Each row has a name. After each piece below comes the name of the row it's from, unless a question asks for something else. Each question is about the rows just above it. Places in a row count from 0.

Columns, left to right: R B C E L
Q: [105 176 148 177 133]
W: [126 176 159 160 131]
Y: [126 177 171 107 124]
G: [126 177 159 160 131]
J: [149 135 177 139 127]
Which column holds [177 160] top down? -> E
Which column holds [160 107 160] top down? -> E
Where in the named rows is [149]? -> J, 0
Which column holds [177 160 107 160] top down? -> E
[127] is at row and place -> J, 4
[177 160 107] is in which column, read top down? -> E
Which column holds [159 177] top down? -> C

Columns, left to right: A V P T
D: [107 189  78  97]
N: [161  92 171 160]
X: [134  96 149  97]
Z: [120  87 188 141]
U: [107 110 145 115]
Row and place of [171] in the named rows: -> N, 2
Which column holds [171 149] top down? -> P
Row and place of [145] in the named rows: -> U, 2
Row and place of [160] in the named rows: -> N, 3
Row and place of [96] in the named rows: -> X, 1
[188] is at row and place -> Z, 2
[78] is at row and place -> D, 2

Columns, left to right: liteg Valud gep babaz ber Reg pega
F: [ 73 127 160 163 160 154 110]
H: [ 73 127 160 163 160  88 113]
S: [123 142  93 151  92  89 131]
[89] is at row and place -> S, 5
Row and place of [113] in the named rows: -> H, 6

Columns, left to right: Sisod vetup dipo muf Mebu tisam das
mot: [113 136 125 136 138 119 103]
Tive: [111 127 124 113 114 167 129]
gogeg: [123 124 124 113  98 152 120]
Reron: [148 126 145 146 133 102 139]
biz: [140 131 157 111 121 131 110]
finis: [120 119 139 119 135 133 145]
Vasa: [139 128 122 133 140 105 138]
danu: [133 133 136 127 118 133 100]
Kibu: [120 119 139 119 135 134 122]
[129] is at row and place -> Tive, 6
Which column holds this, read top down? [139 133] -> Sisod
Which column holds this, read top down? [152 102 131 133 105] -> tisam
asked: [120 119 139 119 135 134 122] -> Kibu
Which column holds [152 102 131] top down? -> tisam
Where in the named rows is [102]? -> Reron, 5

Columns, left to right: pamav Vefi Bik mimik vete pokik pem Nebav saz livo
Kes: [129 127 151 141 118 125 136 142 119 147]
samo: [128 126 124 130 123  79 128  91 167 119]
doso: [128 128  95 115 133 141 108 118 117 118]
Tor: [129 127 161 132 113 130 152 112 110 145]
pafu: [129 126  93 124 135 103 102 103 154 115]
Robid: [129 128 159 137 112 113 150 126 126 142]
Resi: [127 127 119 142 129 120 105 143 134 138]
kam: [130 128 125 116 122 136 140 108 111 118]
mufa: [131 123 130 109 126 124 136 104 127 130]
lol: [127 130 110 114 127 142 124 114 111 116]
Which column holds this, read top down? [128 108 152 102 150 105 140 136] -> pem
Row and place of [91] in the named rows: -> samo, 7

Columns, left to right: Kib tak Fof nived
gen: [133 161 135 164]
Bir: [ 94 116 174 135]
papoz: [143  90 121 136]
Kefik: [ 98 161 107 141]
Vovup: [162 111  87 139]
keti: [ 86 149 163 103]
magut: [112 163 171  82]
Row and place of [121] in the named rows: -> papoz, 2
Which column holds [161 111] top down? -> tak
Row and place of [82] in the named rows: -> magut, 3
Which column holds [162  86 112] top down? -> Kib
Row and place of [111] in the named rows: -> Vovup, 1
Which column holds [133  94] top down? -> Kib

Columns, left to right: kone nuza gofi remo gir
Nuted: [174 139  69  68 156]
lago: [131 142 141 145 185]
Met: [113 133 188 147 177]
ruki: [144 134 139 148  91]
fom: [149 157  84  72 167]
Setef: [169  73 100 150 114]
Tuki: [ 67 106 159 170  93]
Sipan: [113  99 142 149 133]
dis: [101 168 133 119  71]
Row and place of [147] in the named rows: -> Met, 3
Which column holds this, read top down? [113 144 149] -> kone
Where in the named rows is [134]? -> ruki, 1
Where in the named rows is [69]? -> Nuted, 2
Which column holds this, read top down? [141 188] -> gofi
Where in the named rows is [150]? -> Setef, 3

Columns, left to right: dud Bibe kez vuf
tus: [134 131 133 102]
kabi: [131 122 127 141]
Res: [116 132 130 141]
Let: [173  98 121 115]
Which column holds this, read top down? [133 127 130] -> kez
[141 141] is in which column, read top down? -> vuf
Where in the named rows is [173]? -> Let, 0
Where in the named rows is [132]? -> Res, 1

Columns, left to right: Zabom vusok gamu guvi ros zari
lakel: [160 131 121 113 100 162]
sizas: [110 105 166 117 166 112]
lozad: [107 142 136 137 132  99]
Bim: [143 127  98 142 136 155]
tet: [129 121 122 148 134 120]
zuz: [107 122 149 128 119 138]
bagu: [ 88 127 143 147 106 145]
gos: [172 131 118  99 137 112]
tidum: [ 98 108 160 107 139  96]
Which column holds [137 142] top down? -> guvi
Which column holds this, read top down? [160 110 107] -> Zabom
Which column holds [100 166 132] top down? -> ros
[131 105] is in which column, read top down? -> vusok
Where in the named rows is [120]? -> tet, 5
Which column holds this, read top down? [112  99 155 120 138 145 112] -> zari
Where in the named rows is [106]? -> bagu, 4

Columns, left to right: Limun Lamu lanod Boma velo sov
sene: [130 128 129 131 127 124]
deti: [129 129 127 126 129 129]
pumek: [141 128 125 127 128  66]
dup: [109 131 127 128 129 122]
zose: [119 127 129 130 127 146]
nin: [115 127 129 127 127  80]
Tadu: [165 130 125 128 127  84]
asked: [165 130 125 128 127  84] -> Tadu
Which column holds [127 129 128 129 127] top down? -> velo

Columns, left to right: Lopiv zuna dufa duvan dig Luti tiv Nul mola Favap
fesan: [123 127 131 143 133 127 126 131 122 127]
nofo: [118 119 159 137 142 129 120 115 136 122]
Nemak: [111 120 134 142 152 123 121 153  76 116]
dodi: [ 98 113 152 153 164 124 133 147  76 109]
sugez: [106 143  92 147 118 146  93 105 150 151]
gizu: [158 134 125 106 112 131 135 127 139 135]
Row and place of [125] in the named rows: -> gizu, 2
Which column holds [133  93] top down? -> tiv

Columns, left to right: Vula Bov tol ras rameb
ruga: [121 147 121 135 142]
kovi: [118 132 154 121 129]
zan: [134 125 121 119 129]
larab: [168 101 141  93  71]
Pepot: [146 132 123 106 111]
rebi: [132 125 133 128 128]
ved: [130 113 175 110 133]
bafi: [126 117 114 134 109]
vuvu: [124 126 106 134 107]
Zike: [128 125 121 119 129]
Poka: [133 125 127 126 112]
nebap: [103 131  93 162 130]
Where in the named rows is [117]? -> bafi, 1
Which column holds [110 134 134] top down? -> ras
Where in the named rows is [142]? -> ruga, 4
[147 132 125 101] is in which column, read top down? -> Bov
Which column holds [121 119  93 106 128 110 134 134 119 126 162] top down? -> ras

Columns, left to right: bago vir rom ruma Galof Vogas zosef nemi bepab pamup
pok: [ 99 130 147 183 116 139 128 134 140 118]
Voga: [139 178 112  96 182 125 129 138 134 126]
sekek: [101 121 115 163  87 125 106 169 131 102]
Row and place of [121] in the named rows: -> sekek, 1
Which column holds this, read top down? [138 169] -> nemi
[183] is at row and place -> pok, 3
[128] is at row and place -> pok, 6
[128 129] is in which column, read top down? -> zosef
Which column holds [182  87] top down? -> Galof
Row and place of [140] in the named rows: -> pok, 8

Columns, left to right: zukev Dal bezu Tum Gufon
Feno: [135 122 110 116 165]
zud: [116 100 172 144 105]
Ligi: [ 79 146 133 110 113]
ror: [128 105 169 154  99]
Tumis: [133 116 114 110  94]
kis: [ 99 150 120  93 106]
nar: [ 75 143 140 122 123]
roded: [133 116 114 110 163]
govi: [ 99 150 116  88 103]
vovub: [ 87 149 126 100 109]
nugot: [131 111 120 105 160]
Bep: [149 121 154 165  91]
[105 165] is in which column, read top down? -> Tum
Which column holds this, read top down? [116 126] -> bezu
Where in the named rows is [121]? -> Bep, 1
[100 146 105 116 150 143 116 150] is in which column, read top down? -> Dal
asked: [ 75 143 140 122 123] -> nar
Row and place of [146] in the named rows: -> Ligi, 1

Columns, left to right: logig mun dob tudem
rez: [ 89 168 167  94]
kab: [ 88 143 139 148]
roge: [153  71 103 183]
Fuva: [128  95 138  95]
Where in the named rows is [94]? -> rez, 3
Where in the named rows is [128]? -> Fuva, 0
Which column holds this, read top down? [168 143  71] -> mun
Row and place of [138] in the named rows: -> Fuva, 2
Row and place of [103] in the named rows: -> roge, 2

Columns, left to right: sim vove Rona seduv
ketu: [160 109  84 134]
nel: [ 97 154  83 153]
lezi: [142 116 123  88]
riv: [148 100 117  85]
boni: [132 152 127 151]
Moda: [168 157 102 171]
Neban: [160 109 119 104]
Sava: [ 92 148 115 106]
[151 171 104 106] is in which column, read top down? -> seduv
Which column holds [153  88  85 151 171 104 106] top down? -> seduv
[ 83 123 117] is in which column, read top down? -> Rona
Where in the named rows is [85]? -> riv, 3
Which column holds this, read top down? [127 102 119 115] -> Rona
Which column holds this, read top down? [ 83 123 117 127] -> Rona
[152] is at row and place -> boni, 1

Columns, left to right: Ton kota Fufuf zerun turu
zupo: [138 137 136 103 173]
datu: [139 123 139 117 174]
difut: [147 139 127 172 115]
Mir: [135 161 143 121 127]
dip: [107 108 153 156 141]
vapu: [135 161 143 121 177]
Which column holds [147 135 107 135] top down? -> Ton
[139 147 135 107 135] is in which column, read top down? -> Ton
[173 174] is in which column, read top down? -> turu
Which column holds this, read top down? [127 141 177] -> turu
[108] is at row and place -> dip, 1

